Each row of numbers stands for one thing and depends on some of the facts below. Use the named rows to name the rest.

How the things are related:
refus 475 <- badra, bomik, fidrel, fimak, gemel, genete, grumak, gutrotrus, klegor, komer, midro, nelun, regiplu, retul, rubrim, satrak, setrak, silem, stutel, tenak, trepu, trisero, vastes, zitris
refus 411 <- biplam, bodrul, bopugum, buvum, defla, detra, drudrimik, febro, fenol, flafi, flerin, flizo, flusto, gaflus, gitron, gomol, klogak, kobrin, lifa, lutrik, maski, nepam, nestomi, norul, pladru, plugro, rekos, rupa, selane, skavan, sotren, stadu, stifa, stiker, sutros, talom, trostupos, vasti, virer, vuko, zemas, zimis, zunek, zustel, zutek
refus 24 <- bodral, briklupo, brogon, faduk, floflir, fluseklum, gepe, giskobruk, groplustik, grukas, gubrom, kega, klemuge, klezam, kudre, loso, luko, masi, miva, nustoflem, plani, pleplotren, pletran, podil, rubris, samalon, toki, tredun, trekla, varu, vesok, vufli, zubil
refus 520 <- brepu, brezo, dreke, dribru, faskur, flagras, gibuflan, klomal, moklanin, musor, nimen, nisir, plaski, plistil, rabus, saklan, todo, trebu, trigrar, tusigem, tutruklol
refus 438 <- doklu, dreste, drestese, fetru, flugrun, gabazis, gezek, goskatro, grepoklo, kiplegro, klorer, kuploplus, lazunel, lozabrik, mupos, neban, plegrano, potre, ravo, reses, rupil, savanu, tagrum, tifiskom, vunan, zevum
drulur plegrano <- badra, gibuflan, klomal, klorer, kuploplus, lazunel, saklan, stiker, vunan
drulur samalon <- biplam, gepe, trepu
drulur musor <- bodrul, gemel, giskobruk, grumak, neban, pladru, ravo, talom, tusigem, vastes, zutek
drulur dreste <- bomik, defla, doklu, dribru, flizo, genete, kega, nimen, nisir, setrak, stifa
drulur plugro <- bopugum, goskatro, komer, lozabrik, savanu
drulur rabus <- brezo, briklupo, drestese, nelun, pletran, rubrim, skavan
drulur tenak <- buvum, groplustik, regiplu, vuko
drulur klezam <- detra, vufli
drulur varu <- dreke, rekos, sotren
drulur sutros <- drudrimik, lutrik, nepam, plani
drulur toki <- faduk, gaflus, miva, satrak
drulur zevum <- faskur, flugrun, pleplotren
drulur stutel <- febro, grepoklo, kiplegro, kudre, nestomi, silem
drulur sotren <- fenol, flafi
drulur flagras <- fetru, selane, tutruklol
drulur floflir <- fidrel, fimak
drulur virer <- flagras, musor, plugro, tifiskom
drulur kudre <- flerin
drulur bodral <- floflir, lifa, zemas
drulur tagrum <- fluseklum, zustel
drulur luko <- gezek, gutrotrus, masi, midro, tredun, trisero
drulur plistil <- gitron, maski, rupil
drulur gaflus <- gomol, plaski, potre, trigrar
drulur flizo <- grukas, gubrom, kobrin, zitris
drulur vasti <- klegor, moklanin, nustoflem, rabus
drulur brogon <- klemuge, klogak
drulur mupos <- loso, norul, rubris, rupa, sutros, zevum, zimis
drulur flusto <- plistil, stadu
drulur brepu <- podil
drulur saklan <- reses, retul, trebu, trostupos
drulur gabazis <- tagrum, todo, trekla
drulur masi <- vesok, zunek
drulur biplam <- zubil
potremos:
bopugum potremos savanu potremos lozabrik potremos komer potremos goskatro
detra potremos vufli
dreke potremos sotren potremos rekos
drudrimik potremos lutrik potremos nepam potremos plani
faskur potremos pleplotren potremos flugrun
fenol potremos flafi
fimak potremos fidrel
gaflus potremos faduk potremos miva potremos satrak
gepe potremos biplam potremos trepu
grepoklo potremos kiplegro potremos febro potremos kudre potremos nestomi potremos silem
groplustik potremos regiplu potremos buvum potremos vuko
grukas potremos gubrom potremos zitris potremos kobrin
kega potremos defla potremos nisir potremos doklu potremos genete potremos flizo potremos setrak potremos nimen potremos bomik potremos dribru potremos stifa
klogak potremos klemuge
masi potremos gezek potremos trisero potremos gutrotrus potremos tredun potremos midro
nustoflem potremos moklanin potremos rabus potremos klegor
plaski potremos trigrar potremos potre potremos gomol
rubrim potremos pletran potremos briklupo potremos drestese potremos nelun potremos brezo potremos skavan
rupil potremos maski potremos gitron
stadu potremos plistil
stiker potremos klomal potremos vunan potremos badra potremos klorer potremos kuploplus potremos saklan potremos gibuflan potremos lazunel
sutros potremos zevum potremos rupa potremos norul potremos rubris potremos zimis potremos loso
tifiskom potremos flagras potremos musor potremos plugro
trekla potremos tagrum potremos todo
trostupos potremos reses potremos trebu potremos retul
tutruklol potremos fetru potremos selane
vastes potremos neban potremos bodrul potremos zutek potremos gemel potremos tusigem potremos pladru potremos giskobruk potremos talom potremos grumak potremos ravo
vesok potremos zunek
zemas potremos floflir potremos lifa
zustel potremos fluseklum

Named rows:
[ -5   1  -9  -8   7  10  -2  12   9   4   9   5  -5  12  -3  -6  -2  -3
  -9  -3   8  -4  -3  11  -9  -6   6   1 -11  15  -5  -1   4  -3  17  -1] -> rupil
[-15   3   8  -2  -8  -6  23 -13  12   4  -9  11  -7  10  -5  14   7   2
  -6  -5   4 -27  11  -9   5   2   3   8   6  15   9   0  -5   6   6   4] -> plistil
[  7   7  11  -1  31   2   0 -10   0  12   4   1 -20  -2  11   0   8   2
  13   1   0 -34  12   3  -5  -3   5 -12 -14  -2   4  -2  -6   5  -1  -7] -> moklanin
[  2  -1   9   5   9 -32  -6 -18 -27 -19  -9 -12 -18  -2  11  -6 -15   5
   6   4 -16  42 -12  16  10   4 -11  -4 -26 -31  32   1  40 -11 -11  22] -> stifa
[ -8  12 -16   2 -14  16  22   5   7  15   6   8   3  -3  11  -4   5   1
   0   4  -2   6   7  12  11 -14   1 -11  34  -1  14  -1  -2   9  12 -13] -> tutruklol
[ 22   6   7 -11  -7   9 -18   8   4  -4   2   2 -16  -1   3  -1   0   5
  -3   2   7  -2   0  -8 -14   6   0  -1  -8 -13 -23  -1  -9  -5  -8  -2] -> trisero
[-12   6  -8  -2   8   7  13   4   1   9   8   1   4  10   1  -1   1  -5
   7  -5   4 -11   2  17  -6 -10   5  -5 -11  10  13   0  10   3  14  -4] -> klogak
[  3  23 -10  12 -47   3   7 -10  11  -1 -15  -2  13   3  -6   5  14  -7
   6   0  -8  21  16  -8   8 -13 -16   3  75  13  10  -6 -22   8   4   5] -> musor
[ 24  33 -12  -1 -32  19 -17   0   5   3   0  -7  -5   1  13 -10   5  -2
  -6   1  -3  24  11   4  -7 -15  -8 -10  56  -9   6  -7 -12   2   7  -5] -> neban
[  0  24  -5   6 -45  -2   3 -12   4   5  -8  -3  17   4  -6   9   9  -6
 -16  -4  -5   3  11  -5  12  -7 -15   9  49   4  17  -1 -12   7   8   9] -> virer
[ -9  -7   3 -12  11   6  28  22   4  -7   5   3 -17  20   7 -12  -2  14
 -11   3   7   7   1  11  -6   4   7 -11  29   2  19   3  20  -6   6  -1] -> grukas
[ -3 -17  -3   9  25 -21 -11  -9  -9 -13   5  -4   5 -12   3  -3  -5  -4
  22   9 -13  23 -14  -2  10   4  -2   0 -18  -2 -12   7   9  -3 -17  -1] -> loso
[  3 -13   8  10  10  -7   2   0  -5   5   4 -14  21  -1 -11   4   2  -8
  22  -5  -3  -9   0   8  -2  -3   5  -4 -32  -9  -2  -3  -4   1 -11   4] -> norul
[  6  -8   2   0   1  11   0   7  -2   1  -6  -3  -2  -8  -7  -3  -5   1
   0  -7   3  -1  -2   2  -5   3   7   3  -6   6  -9  -3   4  -3 -10  -2] -> potre
[ -6   2   6   1   8   4   6  -6   0  10   0   0  -8   3  -4   4   3  -2
  19  -5   2 -15   8  10  -8 -10   1  -3 -12   9  14  -7   8   1   1  -2] -> flafi
[  1   1   4 -10 -14   0 -13  -3   9  -8  -7  11  -7   3  -6  11   0   0
 -24  -4  13   5  -5 -18   3   7 -11  20   5   4 -19   2  -9  -1   9   6] -> tenak
[-12  -3 -12  -7  26   9   7  11   7   3   9   9 -11   6  11  -4   2   2
   2   4   7  -1   0   6  -2  -1   3  -8  14  17   1   5   0   0   9 -11] -> groplustik
[  4  -6  -1  -2  -8  13 -14  10   3  -6  -6  -3  -7  -7 -10   1  -7   3
  -6  -2  10  12  -7  -8  -7   4   2   7  -5   6 -22   0  -1  -4  -8  -5] -> trepu
[ 26  -2  19 -15 -12   2  -6  24   7 -12  -5  -6 -13  12   3  -7  -3  16
 -18   2   8  18  -2  -3 -18  10   8  -3   7 -30  -2  -2  10 -11 -15   3] -> zitris

Rows to name:
No name comes twice in this set of rows, the named rows included.
[  0  20 -22  -3 -18  17  -3   8  12   4   7  -2   5   8   4 -12   1  -5
  -6  -1   3  26   2  14  -7 -16  -8  -2  29   9   4  -3   4   1  19  -6] | tifiskom
[ 10  26 -31  -7 -24  25 -23  15   6  -4   6   3   1   1  10 -13  -3  -4
 -19   3   3  32   1   7  -8 -15 -11  -2  57  18 -10   1  -5   0  23 -10] | vastes
[ 14   6 -18  18 -38   7   1   7 -10   2  -6 -21  32  -8  -7  -7   2  -7
   7  -1  -9  22   4   7   3 -13  -3  -6  48   2  13  -2  -8   2 -10   0] | zutek
[-24   1   1  -9   2  -2  14  -4  16   1   4  18 -11  13   2  13   4   2
 -11   0  10 -15   2  -7   7   2  -6   9  16  20  -3   4  -9   2  19   1] | masi
[ -7  -8   9   5  19  -5   8 -24  -2   9  -5  11   4  -7  -7  15  10  -5
  13  -6   1 -38   7 -17   4   4   5   6 -21  13  -8   1 -21   9  -1  -3] | rabus
[ -9   4   1   4  -2  -9   6 -20  -3   9  -1   8  10  -1  -7  15   6  -6
  -2  -7   1 -35   1  -6   9   4   0  14 -28   9   4   3 -13   5   9   6] | vasti
[  6  14  -8 -17   5  12 -14  14  14  -1  12  10 -11   6  11 -10  -1   3
 -26   3  11  -5  -6   1  -7   4   0  -2  -8  -1 -15   2  -5  -2  20  -7] | fimak
[ -1 -14  18   5  -8  -6  32  22  -9  -5  -7 -20  19   8 -13  -7  -8   9
  -3  -5  -2   7  -2   9  -3   8  12  -5   3 -18  25   2  15  -7 -20   5] | kobrin
[ -1  29 -16   1  -4  18   9   4  -4  12   7   2   5   5   5  -3   4  -6
  -4  -2  -1  -2  10  14   2 -14  -1  -9  35  11  20  -1   1   7  16  -6] | bopugum
[  5  -3  -2  -5  -5 -23 -29   7  -9 -26  -5  -2  -7  -6   5 -18 -23   7
 -11   7  -8  60 -18   4   4  11 -15   8 -10 -11  -4   3  41 -14 -12  11] | bomik
[  2 -13  -5   9  16 -21 -20 -16 -16   1  16 -10  23 -15  -1   4  -3 -13
  22   5 -15  -2  -8   6   5  -3   1   0 -48 -11  -4   3   6   1  -7   6] | skavan
[ -3   0  16  -7 -30  -7  16   6  13  -9 -12   1   1  21  -8  -3  -7  11
 -31  -5   8  11  -5  -1  -1  10   1  14   7 -10  10   0  10  -6   5  14] | dreste
[ -5  19  -8   5 -30   3  13 -17  16   5 -14   4  -1   7  -6   7  12  -3
   2  -5  -2   3  14  -8   8  -9  -9   5  55  17  10  -2 -10   8   6   0] | flagras
[ -5 -13   8 -11   7   6  26  20   3  -5  -6   0 -19  12  -2 -12  -4  16
   0   2   2  10   3   3  -7   6   7  -6  24   2  17   0  23  -6 -10  -3] | gubrom

The same things again, as new rows of numbers:
Some things and their rows:
[ -8  -9  22  -8  12 -10   2 -18  18 -13 -15   1  -6 -15 -15  17 -21  10
   2 -22 -20  -6   9   6 -26  -5  -6   8  -9  -5  23  -5  12   5 -22  -1
 -13  -8 -15  -7   4 -12   2  14   5  -3  10  27 -11  12] -> faduk
[ -8  -8  20  16   1   9   4 -18 -15  -8 -11 -10  -2 -11 -20   4 -19   6
 -33 -22  10 -10   9   5  -8  -5  -8   4  -9  -5  11   0   2   9  17  -3
 -17   5 -12  -6  24  -3  17   0  -4  -2  16  19  16  15] -> toki
[ -9 -10  21 -13   6  -9   4 -18   7 -19 -14   2  -5 -12  -9  18 -22  11
   2 -20 -22  -8  11   7 -28  -2   4   5 -10  -6  27  -5   5   5 -21  -3
 -14 -11 -10  -7   5 -10  -9   7   0  -4   0  19 -12  12] -> klemuge
[ -9 -15  22 -13   1  -9   6 -18  -4 -22 -16   3   4 -14  -5   3 -23   8
 -14 -19 -28  -9  26   7 -28  -6  19   2   4  -6  20  -3   5   8 -23  -1
  -2  -8 -14   8   3  -9  -2   4  -3  -4  11   4 -13  13] -> klegor
[ -9 -11  22  10  -1  14   7 -10 -18 -18  -3 -14  -4 -14 -18   1 -16   6
 -34 -23   1 -11  10   5 -12  -4  -7   4   6  -1  11   1   2   8  16  -3
 -16 -11 -11  -5  28  -1   7   0  -4   3   1   8   9  15] -> flusto
[ -4  -5  34 -15  -2  -9   4  -7 -19 -21 -16 -10  -2 -13  10  34 -18  19
 -32 -14 -26   1  22  10 -28  22  -5   8  26  -6  11  -3   4  12 -22  16
 -16 -11 -15  -7   2 -10 -10   4  -5  -5   1  12  -4  12] -> kuploplus
[ -7  -2  24 -13  -3  19   4   2 -23 -21 -14 -21 -12   4 -11   0 -20   6
 -36 -12   5 -10   8   5 -19  17  -5  17  55  -6  14   2   2  10  10   8
 -18  -9 -14  -7   6   2 -10   0  -5  -5  -1   7  34  13] -> plegrano
[ -9  -7  21  10   0  -5   4 -21   0 -24 -13  -2   4 -14 -16  11 -19  24
 -13 -21 -29  -9  10  44 -23  -6   0   7  -7  -5  11  -5   4  10 -16  -3
  -5 -10  -3   0   3 -10 -10   6  -2  -1  -3   9 -13  12] -> nisir
[ -2  -4  23 -11   2  -8   7 -14 -17 -18  11  20  82  -4   9  32 -21  12
  -4 -20 -25  -2  17  12 -29   3  -5   2 -11  -6  22  -3   2  13 -22  45
 -14   0 -11  11   4 -11   5   0  -4  -2   5  13 -12  13] -> loso
[ -8 -10  21 -15   0  -9   3  -2 -19 -17 -18  -5   4 -13   5  18 -22  17
 -31 -15 -26   1  18  12 -28   0  14   6  39  -6  20  -4   3   5 -22  11
 -16 -13 -14  -8   3  -9  -9   4  -1  -7   4  13 -11  12] -> retul
[ -8 -14  25  15   1 -10   6 -20 -14 -21 -13  -4  36 -15 -17  19 -21  18
 -13 -22 -28  -5  13  41 -29  -5   0   3  10  -4   9  -5   4   9  -2   0
  -5 -10  -6   2   1 -10 -10   1  -3  -2   0   5 -13  12] -> genete
[ -8 -13  27  -8   0 -10   6 -18 -15 -14 -15   2  44 -14  -7  16 -20   8
 -22 -22 -27  -1  23  13 -29  -4  -4   2  -1  -6  10  -4   4   9 -21   1
 -12   0 -11  -6   3 -10  10   2   1  -1  23  10 -10  12] -> silem
[ -8  -9  23 -12   9  -9   5 -17  12 -20 -12   3  -3 -15 -12  12 -22  10
   7 -20 -21 -10   9   7 -27  -5   5   8  -9  -6  30  -5   5   4 -22  -4
 -13 -10  -9  -7   4 -10  -8  11   1  -4   0  22 -12  13] -> groplustik
[ -9 -12  22  17   0  12   7 -16 -19 -19 -11  -5   1 -13 -18   2 -22   6
 -31 -22   7  -9   8   5 -15  -3  -7   3  14  -5  10   1   2   8  15  -2
 -17  -2  -5  -6   6   4  16   0  -4  -2  10   6   8  13] -> tenak
[ -8  -5  41 -16  -1  -9   5  -5 -14 -22   8 -17   5  -9   3  47 -16   7
  15 -22 -29   9  29  40 -13  -6   5   3  -6  -7   6  -4   4   9 -21  -2
 -14  10 -13  -7  13   2   6   1   1  -3  11  10 -12  13] -> tusigem
[ -9 -13  47 -17   0  -9  20   4 -15 -20  12 -22  -3  -9   6  51 -10   7
  19 -22 -28   6  43  38 -24  -5  -5   3   6  -6   8  -5   6   7 -20  -4
 -14  -5 -12  -5  20  -3   1   0  -1  -2  16   8 -14  13] -> pladru
[ -9  -8  44 -17  -1 -10   6  -9 -14 -22   1 -14  -4 -13   0  38 -19   9
  21 -22 -21  -1  23  19 -22   0  -5   4   3  -7  10  -4  12   7 -23  -4
 -11  -1 -11  -7   5  -7   4   2  -5  -1   7  13 -12  13] -> goskatro
[ -8  -8  21 -11   1  -8   4 -18  -6 -17 -15   2  -1 -11 -11  14 -21  12
  -2 -20 -26  -8  14   8 -27  -3  -3   2 -10  -6  24  -3   6   5 -21  -2
 -13  -9 -12  -5   4 -11 -10   6  -1  -2   3  23 -11  13] -> zubil
[-10 -13  23 -15   1  -7   7   2   2 -22  10 -12  -3 -11  -5  23 -23   7
  44 -21 -22  -2  14  21 -15  -7  29   4  16  -7   9  -5  10   3 -22 -10
 -14 -10   6  -6   4  -3   2   1   2  -6   1  19 -15  13] -> vastes

Rows to name:
No name comes twice in this set of rows, the named rows included.
[  0 -15  42   3  -1 -10  22 -20 -18 -22 -13 -17  60 -15  -6  47   3  22
 -28 -21 -30   2  44  57 -29  -5  -8   2  -1   0  10  -5   3  20   3  43
 -11   6 -11  18   3  -9 -10   1  -4  20  11   3 -14  12] | stifa
[ -8 -13  22  16   9  16   6  -9  -7  -8 -13 -13  -5 -14 -19  -1 -18   5
 -31 -24  15 -11   9   4  -8  -6  -9  21  -7   5  11  -1   4   5  13  -5
 -16 -10   8  -7  37  -3  29   5  -1  -2  16  24  17  15] | gaflus
[ -1  -1  28 -14  -1  -9   4 -10 -18 -22 -16  -7  29 -13  10  36 -15  21
 -31 -19 -29   8  31  26 -29  -2  -4   3   9  -7  10   0   3  16 -22  37
 -16  -8 -15  -6   4  -7  -9   0  -1  -4  12   8  -9  13] | gibuflan
[ -8 -13  52 -17  -1  -9  25   1 -18 -19  12 -22  16  -9   9  59  -5   7
   9 -22 -27  10  48  42 -27  -5  -6   2   9  -6   8  -5   7  10 -21  -1
 -13   3 -12  -6  20  -2   4   0  -3   2  25   4 -15  13] | talom
[  0  -5  43 -16  -2  -9   4 -10 -20 -18 -17 -14  19 -12  13  47 -11  19
 -30 -15 -26   6  32  16 -28  26  -7   4  25  -6  11  -2   4  17 -22  37
 -14  -5 -16  -7   1  -9 -10   1  -5  -3  14   5  -7  12] | lazunel
[ -8  -8  36 -13   1  -9   5 -16   9 -13 -14   3   1 -15 -12  11 -16  10
   2 -22 -14  -9  13   6 -26  11  -6  11 -10  -4  10  -3  20   7 -23  -4
  -6  -5 -11  -7   6 -10  14  17  -3  -1  18  30  -7  11] | potre
[ -9 -13  48 -15  -1 -10  30  -8 -15 -19   6 -21  46  -7   5  62 -14   8
  12 -22 -28  17  41  40 -27  -5  -4   1  17  -7   8  -4   9  12 -20   1
 -15  23 -13  -4   7   3  15  -1   0  -2  39   2 -16  13] | grumak
[ -8  -9  68 -17  -2  -9  26 -10 -17 -21  12 -20  24  -6   9  77  -3   8
  16 -22 -28  15  45  37 -28   8  -6   3  11  -7   7  -4  11  17 -22  -2
 -12  30 -15  -3   6   1  13  -1  -4   6  30   4 -14  13] | ravo
[ -3  -1  20  -9  -2   7   1   5 -23 -21 -16 -20   1   3  -4   5 -21   7
 -40 -18 -10   2  10   7 -23  -5  -7  11  49  -6  14   3  -1  20   9  41
 -20 -10 -14  -7   5  10  -4   0  -5  -6   0   4  30  15] | saklan

Now the same things, written a new way:
Some rows with their names:
[ -3  11  24  20  28  26   7   5   6  -1  48  27  -5  27 -26  24 -14 -18
   9  -6  17   6 -38 -10 -23 -10  33 -27] -> bomik
[ -9 -21 -24 -13  -7  24  -8   9   4   1   3  -3   2  -4 -22  23   3  -9
  26  14   7  -1   6  10 -21  19  -9  -2] -> podil
[-15 -33 -11 -12 -25  19 -12  11   3  -4  -4 -14  -5  -8 -13  22 -17  -8
   5  13   9   2  17   0 -12  13  11   6] -> grepoklo
[ -5  13  17  30  14  27   5  16 -13 -18  53   1 -10   7 -36  20 -18   6
  11   4  25  10 -28   4   0 -33  25   0] -> kobrin
[-16 -19  28  -5   1 -12   7  -3   2 -25  -9   5   0   5 -15   8 -18 -13
   7  -2  28   5 -19   3 -11 -13  67  -8] -> vunan
[-12 -16 -32 -13  -2  13  -8  20  -2   1  -6   3  -7 -10 -25   3  -3  -8
   8  13   3  -5  11   2 -29  27 -45  -4] -> toki
[-10   0   6   0  20   5   2   1   5   0  13  19  -4  10 -12   4 -10 -13
 -14  -5  12   4 -19  -6 -13  10  10 -22] -> silem
[-18   2 -13   5  36  -9   3  28  -8  -6   3  17 -23  -4 -20 -31 -21  -4
 -51   4   4  -3  -2 -12  -4  24 -47 -10] -> gomol
[-18 -24 -15  -8 -15  23  -6  12  -2   0   6 -12  -7  -1 -17  16  -4  -5
  -4  10   4  -1  13  11   4  10  10   6] -> biplam
[ -4   5 -31 -36  25   0  -9  -4  12 -11  55  -5  11 -16  -8  13  -3  50
 -13   3  31   4 -16  -4   8 -26  29  -6] -> pleplotren
[-10 -21 -24 -13  -6  22  -8   8   2   1   0  -2   1  -5 -22  20   4  -6
  26  13   6  -2   6  10 -24  19 -12  -2] -> bodral
[-15 -36  11 -11  -3  17  12 -14  12  -8 -28   4   3  36 -23  28  14 -51
   7  -2   2  -7  -5   6 -31  -1  86 -13] -> saklan
[ -6   6 -11  -2  13  -1  -5   5  -7 -13   4   4  -3 -10 -18  -1  -7   2
   4   6  19   1 -16   4  -6  -4  -5  -3] -> fluseklum
[  0 -18  10  -3   4   0  -7 -18   2 -14  18  17  -5  -1  -8   2 -14  -3
  11  23  18  19 -15  -2  27  -1  14 -13] -> fetru
[ -7 -15  40  31  46 -14 -18 -10  -7  -1 -11   8   4   0  12  22 -17  18
  22 -13 -17  17 -54   2 -13  33   6  -4] -> drestese
[ -6   6 -12   0  12  -2  -5   6  -7 -17   6   0  -1 -14 -18  -4  -8   7
   3   6  20   5 -14   7  -1 -10  -8   0] -> groplustik
[ -6   2  35  31  41  -9 -15 -16  -9   6 -10  15   7   5  14  18  -9   6
  12 -22 -19  18 -49  10  -7  32   0 -14] -> nelun
[-10 -17 -23 -12  -3  22  -8  14   4   5   0  -3  -1   1 -19  21   6 -18
  19  14   3  -5   2   5 -18  16   3  -3] -> kudre
[ -3   6 -29 -38  36  -2  -7  -7  16  -5  58   2  11  -5  -7  16   0  51
 -13   3  27   2 -22 -11   5 -27  36 -14] -> plani

Which thing is each row?
No name comes twice in this set of rows, the named rows included.
[ -7  -1  -8  -3  19   0  -3   3  -3 -10  11  10  -1  -9 -23   2  -5   8
  16   6  16   5 -14   6 -15   1 -16  -8] | zubil
[  1 -29 -19  -9 -15  26 -10 -25   6  -3  -5   6  -2   9 -12  16  10 -18
  -5  26  -2  13  18   4  20   7   6  -3] | flagras
[ 10 -13   3   2  34   8   1 -40   6  -6  17  39  -4  22 -11  -2   9 -20
  -8  25   0  19 -22 -11  30  -1  15 -26] | tusigem
[ -8 -32 -11 -12  -8  24  -5  -9   5   0  21   8  -6   6 -16  14   8  -6
   6  24   3   9  12  13  24  19   0  -9] | virer
[ -4   0  19  19  12  17   0  12  -4 -18  38   6  -7   4 -27  23 -29   0
  16   6  25  10 -26 -10 -18 -22  31  -5] | doklu
[-20 -22  32  -8  -9 -16  11  -7   0 -32 -20  -1   2   3 -18   8 -17 -23
  10  -4  34   4 -19  11 -11 -23  85  -5] | reses
[ -3  21  15  28  -7  30   3   9 -10 -19  41   4  -4   0 -31  23 -22  -5
  10  -3  31  13 -19   6 -10 -35  13  -5] | zitris
[ -7   8 -15  -2  10  -5  -5  12 -10 -15   0   1  -3 -17 -19  -9 -10   6
  -2   6  20   3 -10   3  -5  -5 -17   1] | vesok
[  1  -3   8  -1   5   6  -2 -27   7  -5  20  28  -3   9  -6  -2  -3 -16
  -5  15  13  18 -16   1  33   2   4 -25] | komer
[-15 -10   0   0  22   2   2   6  -6 -12  16   7  -9  -3 -22  -2  -9  11
 -11   2  12   6  -4   6   0   8 -12  -7] | flerin
[ -7  -2  -6   4  20   5  -1  -5  -5 -15  -2   9  -5   4 -17   3 -11  -2
 -23   0   6   9  -8  -6 -10  -6   3  -5] | todo
[-22 -16 -33 -10  -9  11  -6  32  -8   0 -11  -6 -19 -13 -20 -15 -18 -10
 -39  12  -2  -7  31   0  -2  30 -53   6] | gaflus
[ -3   4 -21 -26  38   0  -4   0  13  -5  48   8   7  -2 -10  14   1  33
  -4   4  19   2 -27 -11  -5 -16  35 -17] | rubris

